(in the rows, 128 means zero)
[137  95 140 148 178 127 176 130 136 168 116 116 138 113 111 115 131 116
 132  98  93 119 147 180 129 117  93 111 141  84 107 179 165  87 100 151] | suseb
[114 148 102 115 113 145 124 136 132 152 113  66 112 171 127 130 119 131
 168 156  88  67 100  57 121  70 126 171 124 147 163 121 126 114 110 121] | bogo
[107 150 112 127 112 132 124 136 134 142 122  38 116 173 127 116 126 134
 162 157  76  78  99  49 109  65 121 172 111 164 179 127 128 115 127 123] | pusa
[100 108 116  94 128 120 149 116 110 120 124 162 141  70 123 154 119 125
 112  80 164 112 123 111 121 171 120 131 158 147 143  97 134 159 121 133] | pusa
[109 147  96 112 110 140 128 131 133 147 119  60 120 161 121 121 120 127
 164 166  83  78  99  49 122  69 125 187 121 157 183 132 128 109 126 127] | vumo
[105 148 113 119 111 143 122 136 139 139 124  49 121 166 120 120 129 138
 162 164  72  79  97  44 123  59 125 170 112 167 192 130 122  99 114 127] | ziv
[104 118 103 104 122 169 160 133 154  82 106  82 110 129 104 121  97 149
 138 130 117  77 154 112 107 149 155 140 178 125 198 128 161 117 124 177] | ziv
[105 152 107 116 119 138 126 135 126 159 116  52 117 169 121 123 123 125
 163 153  83  68  98  55 124  70 125 173 109 155 177 132 124 107 117 124] | bogo
[113  94 102  95 119 169 150 127 156  77 104  63 131 123 102 129  89 146
 136 132  87  67 167  93  91 144 157 142 178 127 194 148 174  98 109 199] | ziv
[110  86 153 142 171 131 174 122 116 174 108 134 141 104 110 140 134  97
 129  94 100 117 149 178 118 110  87 115 138  85 105 192 149  95 113 140] | roli
[121  92  98 115 126 162 149 127 154  73  95  59 136 138 102 130  79 135
 143 137 114  66 168 104  93 138 155 136 171 118 184 143 171  91 120 202] | suseb
[116  92  96 100 118 170 155 128 156  82 103  73 128 131  99 126  81 148
 145 127  96  68 171  92  92 134 158 152 179 132 191 139 178  94 108 190] | Nulap
[114 110  99 103 121 163 161 131 149  86 103  70 107 125 110 107  91 145
 132 124 112  65 152 120  96 151 160 143 188 106 185 132 180 122 132 190] | zove
[102 158 124 124  97 132 115 136 122 143 132  32 120 178 120 126 130 135
 160 159  85  81  88  58 122  39 121 178 110 147 195 120 117 111 123 114] | zove
[ 96 127 121 101 127 114 140 124 111 139 124 145 140  80 113 152 116 124
 112  77 149 133 114 122 136 171 134 150 155 146 162  86 124 170 131 138] | bogo
[115  99  85  96 130 163 157 123 151  82 101  63 132 110 101 130  88 136
 131 125 108  72 164  90  95 134 170 144 182 108 178 164 184 103 118 185] | vumo
[111 105  92 101 124 171 163 125 151  81 104  77 115 119 100 123  85 136
 137 126 123  80 160 112 100 150 161 153 189 108 187 141 172 114 128 185] | vumo
[115 115 117  92 122 132 154 115 120 102 115 146 153  76 123 153 106 139
 117  91 161 118 130 114 136 155 131 148 169 140 176  81 119 150 135 131] | roli
[122  78 146 137 184 122 179 120 128 191 114 133 130  93 102 134 129 107
 124  90 121 121 137 188 133 126  71 135 139  79  81 199 155 100 103 157] | vumo
[126  97  91  97 129 177 155 126 162  84  92  79 130 127 105 133  78 143
 138 117 116  53 166 103  93 144 156 141 184 121 169 143 180  97 101 198] | sus
[117 111  91 107 122 182 164 129 151  66  93  74 119 129 108 128  90 147
 136 127 101  58 157  78  96 134 182 144 168 132 181 137 177  85 113 176] | Nulap
[121 101 101  95 117 168 161 124 145  76 109  70 112 131 108 108  94 149
 135 128 132  58 163 114 100 146 152 135 189 103 188 133 170 111 125 183] | zove
[113 160 108 123 113 140 122 140 137 141 123  42 118 178 119 119 122 133
 163 152  75  78  95  48 124  56 128 171 116 164 185 120 117 101 112 123] | sus
[129  79 137 144 178 118 171 127 127 174 110 138 138 108 110 123 129  99
 140 103 120 110 154 181 132 126  70 119 133  92 102 187 153  91 106 152] | suseb
[ 93 131 128 120 128 111 146 133 114 117 123 106 125  85 105 153 123 143
 103  73 139 138 100 126 132 166 140 144 157 139 175  80 116 174 136 132] | pusa
[114  91 107 104 125 165 158 129 153  86  98  78 121 133  98 129  83 150
 137 127 106  66 165 108  90 144 159 151 175 131 180 138 174 102 113 198] | Nulap
[113 119 102  84 118 132 152 114 128 115 121 171 154  72 128 143 104 132
 113  89 160 119 126 116 136 175 129 142 166 146 161  88 128 160 144 138] | roli
[102 153 120 127  95 133 116 137 133 134 134  35 118 173 116 131 128 145
 162 165  63 105  97  48 129  49 123 167 120 149 207 109 110 109 112 116] | ziv
[106  88 166 144 170 117 175 133 118 186 117 117 119 115 104 123 145 103
 119  91 111 117 130 196 115 106  92 128 147  72  90 186 159 120 109 152] | zove
[125  91 155 145 170 121 172 130 115 184 117 114 128 115 105 121 145 117
 132  92 105  94 144 185 126 114  75 125 137  75  97 180 146 100 118 149] | zove
[127  67 141 141 174 122 182 118 120 182 114 137 123  95 115 113 126 108
 137  95 129  99 152 191 138 112  75 119 147  67  89 179 165  90 106 161] | zove
[119 106  89 107 123 180 165 130 162  70  92  71 123 120 106 126  83 148
 138 125  96  66 159  88  99 134 177 150 171 124 181 141 188  85 108 178] | Nulap
[101 143 109 111  90 130 123 132 121 131 135  41 117 164 125 119 119 126
 160 158  79  87  99  54 121  44 130 171 129 136 198 121 127 108 113 120] | zove
[132  71 148 138 182 132 181 117 131 175 109 143 132 100 121 134 127 118
 128 100 124 111 145 194 130 115  75 114 141  87  87 188 154  95 105 150] | roli
[135  95 131 151 174 124 175 131 140 179 118 121 141 117 107 119 133 114
 130  98  95 117 139 183 134 121  90 112 136  91 100 181 159  92 111 152] | suseb
[101 156 107 112  89 143 119 135 140 127 135  45 124 168 120 133 120 143
 163 165  61  94 100  39 120  55 135 169 129 161 208 110 121 108 110 120] | ziv
[111 154 117 124 111 146 129 134 139 149 124  64 116 168 119 129 123 142
 160 161  79  80  94  65 130  58 112 167 120 148 178 119 121 104 113 126] | ziv
[110 125  96 100 116 123 150 123 125 119 129 152 140  76 124 141 115 138
 118  80 142 116 129 119 127 183 132 137 165 154 167  87 140 170 141 131] | pusa
[124  99 142 143 167 144 186 127 136 180 115 129 130 104 104 120 134 120
 128  87  83 108 150 182 135 127  86 112 145  77 112 181 164  91 104 150] | ziv
[118  80 131 138 174 124 177 120 130 189 110 136 131  87 104 137 125 100
 123  87 115 119 137 178 129 124  91 132 143  80  85 200 166 108 108 152] | vumo
[117  87  99  96 128 176 162 122 157  71  88  69 131 121 112 139  77 143
 141 131 112  59 171 106  85 139 160 149 183 122 191 150 171  99 123 196] | roli
[100 134 125 111 134 116 140 131 101 122 117 132 129  81 103 158 120 125
  99  73 150 132  97 127 148 177 134 146 150 131 151  85  99 162 134 135] | bogo
[118 127 106  99 120 120 137 125 125 111 125 162 144  84 122 144 112 126
 109  97 155 128 109 122 136 182 141 145 155 162 166  86 125 164 138 140] | suseb
[115 158 104 113 106 144 130 137 143 139 119  60 111 175 124 127 119 136
 157 155  90  76  97  56 119  68 134 173 128 156 176 116 123 116 110 119] | sus
[106 121 120  93 117 130 156 117 108 100 126 140 134  79 120 150 115 133
 113  85 161 106 132 109 120 175 125 137 170 143 170  79 127 160 130 128] | pusa
[102 112 128  91 122 116 145 121 104 115 127 140 130  78 119 146 123 135
 110  87 160 110 116 122 126 158 137 149 166 140 172  86 129 165 128 141] | zove
[116 130 118 108 114 122 138 124 119  96 118 118 152  89 110 159 115 141
 111  95 148 126 125 105 135 166 132 141 156 138 188  76 116 149 131 130] | suseb
[117 156 108 125 109 135 120 140 142 125 120  42 112 173 127 129 117 134
 160 171  81  92  91  54 116  63 137 177 124 164 201 118 124 115 116 120] | suseb
[117  97 102 101 112 161 146 127 147  81 105  62 128 130 106 131  88 140
 134 123  98  67 163 114  85 136 162 149 180 108 183 150 177 109 121 200] | zove
[103  80 159 144 181 125 177 126 115 177 113 122 126 102  95 135 135  96
 130  93 113 123 151 188 113 114 101 129 151  77 102 196 158 103 105 150] | vumo
[122  88  73  89 137 187 163 122 145  77  90  85 132 106 114 132  85 133
 137 117 108  30 168  90 100 149 174 125 171 111 156 160 194  78 105 193] | bogo
[105 155 109 121  95 143 119 134 132 124 135  49 121 169 118 128 120 138
 172 168  72  88 108  40 128  48 126 161 127 154 207 111 114  98 111 110] | ziv
[116 112  87  98 131 179 152 131 146  75  93  81 120 115 115 133  88 129
 136 121 101  53 166 100  89 153 181 138 171 114 165 156 187 103 115 181] | bogo
[113  93 160 143 177 131 176 132 125 175 109 126 125 112  98 137 134 104
 122  82 111 118 144 191 119 124  87 120 148  83  97 182 153 103  93 150] | sus
[ 92 152 109 120 111 139 119 137 119 153 123  52 117 168 121 132 125 124
 171 162  85  72  96  47 129  56 116 168 107 144 178 117 118 103 118 114] | bogo
[ 99 146 116 125  93 137 125 137 129 125 129  41 119 179 110 119 121 135
 162 161  74 101 102  41 122  49 133 177 122 167 208 108 118 105 116 110] | Nulap
[110 156 113 122 107 150 130 137 143 133 121  51 111 168 124 126 124 146
 164 166  75  85  96  57 128  57 121 176 120 154 195 118 123 103 113 124] | ziv
[110 121 104  84 105 121 147 117 116 116 130 161 141  76 128 132 111 124
 112  83 161 114 116 115 135 168 135 152 164 142 160  88 133 164 135 139] | zove
[ 97 117 114  94 132 110 141 122 104 139 123 163 137  76 120 153 118 119
 116  85 151 116 123 116 130 173 135 143 157 147 147  91 126 167 129 142] | bogo
[123  69 135 136 173 127 180 116 128 178 114 124 132  93 101 132 124 107
 133  98 118 118 151 182 132 119  89 130 150  78 103 196 165  93 101 152] | vumo
[ 98 117 119 104 128 113 148 120 112 130 124 157 132  76 124 152 121 132
 113  80 156 126 118 122 122 168 124 137 159 150 155  88 135 173 129 137] | pusa
[109 123 112  86 106 122 147 119 114 111 131 154 137  74 126 134 111 128
 109  84 160 121 116 125 135 168 139 154 168 145 174  83 135 168 136 137] | zove
[110 106  85 100 136 163 150 134 152  98 100  66 130 122 110 134  92 137
 136 113  90  63 156 100  92 133 182 137 171 120 167 161 189 108 106 183] | bogo
[111  85 153 148 171 122 178 131 124 180 113 138 131 115  98 125 136 106
 129  88 115 123 146 175 126 112  95 129 135 104 100 181 152 101 104 139] | Nulap
[102 155 117 127 107 137 117 139 136 145 125  42 113 171 116 126 134 139
 162 167  63  89  87  42 128  58 124 179 109 164 196 120 107 106 123 126] | ziv
[109 130 133 108 132 114 149 128 107 111 119 127 129  88 103 156 122 136
  99  79 165 127 101 121 149 166 133 145 156 144 159  71  91 156 124 129] | sus
[104  80 151 158 186 113 163 131 109 189 114 121 131 103  95 136 141  93
 126  83 113 118 147 184 128 109 102 108 138  74  85 190 152 109 112 147] | bogo
[115  77 143 137 184 118 162 130 117 194 115 134 134 104 103 132 134 103
 139  92 104  99 155 184 124 131  80 118 138  89  86 191 154 102 105 156] | bogo
[115 127 111 103 115 129 151 119 112  98 122 141 136  78 122 146 114 136
 119  84 158 109 135 111 131 175 125 134 162 139 170  80 125 155 134 120] | pusa
[119 104  98 111 124 175 155 126 163  88  98  68 138 127 103 126  84 147
 144 122  89  67 166  98  99 135 153 138 173 119 181 145 178  88 112 200] | ziv
---
[123 117 122 148 120 132 138 157 107 119 148 109 110 125 117 110 143 174
 123 120 134 151 149 118 108 109 160 128 123 129 132 100 149  83 145  98] | zik
[105 148 132 126 130 140 150 115 131 122 140 103 123 129 132 134 136 120
 147 188 124 107 128 124 104 118  83 115 138 104 132 151 105 123 127 118] | Fon
[147 134 153 119 125 114 123 161 153  88 118  96 130 117 107 136 131 114
 117 104 140 112 128 122 128 158 136 127  92 147 153 130 176 156 111 134] | nefod
[141 152 141 132 145 104 122 122 135 145  96 102 125 136 158 153 122 151
  88 156 169 114 145 180 156 125 123 162 101  72 133 132 138 113 118 119] | Fon
[158 113 120  82 167 126 129 191 129 138 143 138  77 124 144 112 118  98
 122 159 160 139 144 118  89 149 132  93 139 129  94 123  86 142 165  96] | Fon
[144 143 147 118 135 147 132 106 119 112 114 129 142 119 107 129 119 138
 106 122 115 121 143 143 116 125 142 122 159 126 158 130 144 169 142 146] | zik
[ 91  94 155 106 136 132 160 117 126 118  95 113 147 174  99 148 127 128
 148 109 108  91 149 140  94 158 128  95 108 118 171 137 159 124 138 142] | zik
[151 149  95 141 152 109 129 145 121 145 132 110 160 154 147 149 146 139
 108 135 134 135 150 138 166 100 121 150 135  89 115 132 129 128  93 128] | fimo
[117 138 155 153 134 108 140 128 150 113 126 141 166 152 125 113 157 133
 116 144 107 111 132 160 130 120 136 145 113 105 137 154 131 132 111 135] | fimo
[ 80 135 131 121 150 107 131 123 157 122 121 128 142 153 185 155 119 136
  96 198 123 133 162 146 114 105 132 166 102 100 142 173 149 139 102 123] | nefod
[132 109 112 161  98 100 191 126 150 116 180  78 143 131 130 126 131 125
 127 100 129 123  94 139 138 179 126 118 117 139 133 126 172  86  96 155] | nefod
[148 114 125 126 111 139 187 103  94 130 167  83 108 158  90 132 122 130
 152 134 151  98 146 162 123 141 116 110 172 131 165 151 155 132  72 122] | Lep
[171 117 175  99 126 138 123 127 175  88 115 105  98 129  89 137 108 115
 124 156 114  88 137 128  63 148 137 101 130 136 138 174 135 157 121 118] | nefod
[138 130 139 115 111 125 127  98 123 112 140  95 135 141 137 126 105 132
 115 120 130 125 108 111  96 132 123  99 154 141 132  80 127 129 134 135] | roro
[164 157 144 113  97 118 113 110 113 117 115 105  82 110 126 161 109 128
 118 108 158  91 149 161 186 146 134  81 128 169 151  69 182 143 145  99] | Fon
[134 115  98 122 113 121 149 133 123 119 145 111 117 118 161 154 144 106
  98 134 117 142 129 132 130 125 144 152  93 130 167 115 123 114 115 117] | sila
[143 150 156  85 131 120 164 135 125 160  85 103  54  91 127 171 151  97
 139  99 156  52 133 130 114 119 122  65 162 121 146 158  45 111 136 122] | sila
[117 149 114 121 146  92  93 107 136 116 112 132 185 127 188 137 132 125
 129 116 100 132  90  89 124  89 128 150 105 127 129 117 101 135 122 160] | Lep
[148 130 146 110 138 151 133 144 161 110 116 107 111 156 100 153 127 137
 143 158 136 123 161 128 125 123 102  87 149 143 105 175 150 163 111 155] | sila
[157 128 102 193 159  97 190 157 147 112 162  95 141 125 141 157 113 126
  79 159 128 151 145 100 169 142  89 146 118 103 158 131 121 110  69 151] | roro
[128 138 144 135 129 133 118 124 119 113 100 132 108 117 101 136 116 123
 124  92 127  81 129 173 109 128 156 124 115 126 137 171 171 136 131 107] | nefod
[144 115 161 172 123 146  91 148 138  93 121 134 145 132  74 126 135 143
 152 150 109  80 132 177  99 118 143 165 143 140 143 173 180 119 139 105] | noro
[150 162 116 137 124 111 109 135 155 109 132 144 139 129 168 170 137 125
 122 128 129 113 108 119 118  52 141 135 129 133 114 144 116 144  98 107] | roro
[152 100 104 145 106  83 181 130 131 102 159  77  98 105 104 193 118 106
 140 137  95  97 150 112 119 138 167 101 172 105 209 108 102  88 140 102] | zik
[139 147 132 101 112 134 119 110 117 116 114 125 128 142 113 135 123 102
 140  89 133 104 112 179 127 132 131 119 124 120 141 162 155 182  93 140] | zik
[179 137 124 151 139 135 138 146 109 131 106 127 128 123 112 145 104 140
  86 104 159 123 144 143 109 124 103 107 117  97 118 120 135 114 101 113] | noro
[116 145 131 131 129 125 132 113 118 143 138 108 137 134 139 110 136 150
 153 114 118 104 134 119 125  98 145 135 162 143 119 139 122 111 125 125] | nefod
[155 108 142  71 129 143  68 130 145 144 110 116 125 157 177 154 115 108
 100 158 104 126 139  96 146 165 108 143 126 180 134  75  92 133 107 133] | zik
[162 117 101  75 118 128 130 133  77 144 171 115  82 142 101 131 127 158
 175  61 160 116 152 130 100 108 187  89 176 140 144 128 177 155 118 102] | Fon
[112 153 119 116  97 135 123 146 126 107 142 130 151 130 124 106 156 156
 164  98 131 165 136 127 143 116 121 153 111 130 139 146 174 137 119 142] | Fon
[108 101 123 118 111 118 138 118 153 100 122 125 113 138  97 152 135 110
 148 123 131 122 102 130 103 121 155 101  60 119 125 147 170 172 121 129] | Lep
[123 158 117 131 112 133 123 147 155 109 134 121 119 136 108 137 136 121
 107 118 127 114 142 146 104 126 151 129 100  74 118 148 148 166  95 123] | fimo
[185 100 115  99  72 115 146 122 131 106 130 159 149  94 125 123 145  95
 126 169 105 154 126 135 131 139 111 143  75 115 202 141 155  87 142  94] | fimo
[ 98 147 136 181 137 149 120 180 125 105 116 145  97 112 113 113  90 130
 101 129 144 158 127  91  87 138  99 102 120 127  70 150 114 133 108 146] | sila
[115 121 136 104 157 119 120 139 144 106 112 119 136 145 135 153 138 109
 110 169 130 133 135 154 119 118 120 129  99 119 127 153 145 154 135 113] | nefod
[136 127 116 100 137 160 124  99 133 124 143 113  97 132 122 121 139 100
 116 125  95  97 113 122  91 124 130  91 113 129 124 131 108 152 134 125] | roro
[157 153 146 130 107 140 108 148 137  91  98 119 128 121 112 161  92 124
 126 129 149 111 130 136 110 130 112  99 156 145 119 128 166 147 134 122] | zik
[128 140 122 131  84 139 133 127 146 101 126  98 138 139 124 134 118 111
 111 121 129 138 137 128 130 139 150 158  94 126 146  99 150 163 103 139] | sila
[148 118 162 117  97 157 125 122 177 125 141 149 134 119 119 117 112 121
 105 164 145 108 100 135  98 164 142 144 123 144 119 113 140 149 123 140] | Lep
[127 126 109 158 121 118 177 140 110 114 136 107 118 136 115 135 128 109
 155 102 156 145 104 140 157 118 122 121 101 158 109 149 160 170  93 140] | sila
[132 105 131 180 130 133 189 128 105  90 127 101 127 141  90 148 129  96
 109 137 108 117 136 144 106 132 124 119 140 131 162 160 119 136 103 126] | sila
[128  78  97 129 133 146 127 118 115 113  93 101 152 165 101 188 129  65
 117 128  99 118 131 187 156 156 139 193  75 133 167 121 164 199 125 113] | noro
[100  91 118 111 141 137 147 105 151 144 129 100 157 171 120 154 152 127
 140 152 104 117 111 126 117 142 132 154  91 106 124 141 146 160 117 151] | fimo
[141  96  96 146 117  95 172 103  93  88 120 134  99 106  82 167 110 118
 119  81 119 205 105 152 122 123 138  74 172 115 132 226 166 191 118 175] | zik
[116 193 139 117  78 104 124 166 148 142 143 171 183  98 144  98 165 107
 145 125 166 113 119 107 179 112 107 108 100 104 132  46 116  99 134 112] | fimo
[119 126 126 140 138 136 139 151 103  99 120 117 108 125  94 132 122 119
 131 111 146 139 117 139  72 104 151 107 156 124 103 162 130 170 144 127] | sila
[122 103  85 214 126 133 113 161 130 122 117 113 148 119 118 173 105 124
 130 145 108  85 121 138 131 128 154 207  73  91 146 131 169  47 137  97] | sila
[151 105 105  86 122  74 100 188 137 139 101 103 118 146 168 170 111  88
 144 134 191 133 132 122 114 127 139 118 135 129 103 129 142 154 120 115] | noro
[133 127 134 148 154 129 181 133 158 125 112 126 135 118 118 170 134 157
 141 123 136 123  91 113 118 113 113 144  73 132 108 163 153 162 110 140] | fimo
[127 148 130 149 143 163 184 141 158 142 131 133 130 129 126 101 109 116
  82 136 125 122 151 107 109 146 125 158 111  90 129 122  78 152 105 144] | roro
[173 105 125 139 164  96 113 105 119 101 126 109 149 163 109 146  91 120
 119 163 128 154 116 153 144 119 112 143  97  99 140 152 143 170  81 148] | sila
[166 120 139 139 136 119 207  92 100 154  78 135  97  97 134 104 108  93
  90 101 130 125 121 105 141 152 101  36 118 145 115 125  76 124 148 151] | zik
[124 120 133 114 142 145 101 158 110 103 118 107 124 133 111 115 113 138
 149 109 121 122 131 113  54 135 136 131 159 133 134 178 150 132 137 151] | sila
[125 120 118 141  98 110 135 164 141  82 145  70  96 151 135 134 137  85
 135 109 113 122 125 124 112 153 140 117 117 163 131 137 124 136  90 132] | sila
[140 120 136 142 145 141 170 139 158 114 102 128 160 130 137 152 125 136
  61 126 113 134 133  96  82 152 129 140  93 114 133 130 139 151 116 153] | fimo
[101 125 105  90 167 131 127 119 134 147 169 124 142 167 143 145 161 146
 135 108 116 108 130 171 154 119 139 138 104 111 152 117 158 134 124 139] | roro
[109 139 137 187 147 154  91 140 147 120  96 177 115 120  58 190 109 115
  90 106 127 102 117 174 171 128 137 125 131 100  93 147 147 175 129 137] | roro
[ 95 156 127 106 115 140 118 160 111 131 181 139 157 136 142 117 132 108
 190 126 146  78 109 109  79 104 125 120 197 164 121 124 127 124 110 100] | nefod
[120 143 160 187 129 111 178 148 128 130 137 159 148 111 113 152 119 131
 138 138 159  81 132 151 175 115 128 124 157 166 141 115 152 106 126  98] | nefod
[ 85 109 128 124 147 125 123 106 134 124 154 111 115 119 113 107 153 160
 145 145  75 150 115 128  88 122 116 150  95  85 147 151  88 106 138 142] | noro
[137 118 134 107 139 132 154 139 166 114 132 166 145 149 119 102 111 148
 129 131  80 155 166 144 101 154 143 140 112 103 140 138 117 125 161 135] | fimo
[128 107 135 135 122 111 145 130 135 110 114 128 127 136 122 153 106  95
 115 127 136 122 111 112 115 143 144  94 109 143 127 111 142 171 119 133] | zik
[ 97  94 159 167 143 137 165 132 173 138 105 139  89 129  66 156 116 170
  88 150 135 132 136 165 107 152 180 171  70  63 111 153 143 156 136 124] | fimo
[138 139 157 114 121 138  77 132 127  86 119  96 142 112 142 115 160 125
  97 136  98 131 115 113  78 126 107 134 152 163 141 133 116 144 129 145] | noro
[105 118 136  82 115 130  96  76 122 165 142 151 125 129 146 114 113 136
 141 129 114 136 108 147 133 150 107 108 151 138 118 107 114 137 141 162] | noro
[108 124 116 125 110 111 142 117 118 137 115 106 124 141 152 136 143 150
 101  83 133 138 143 121 126 129 167 121 107 113 133 103 145 119 134 135] | Fon
[143 123 149 111 112 114 183  99 137 110  89  99 103 140 109 151 118 108
 137  93 130  81 138 155 104 138 149 109 104 123 172 164 132 160 105 131] | Lep
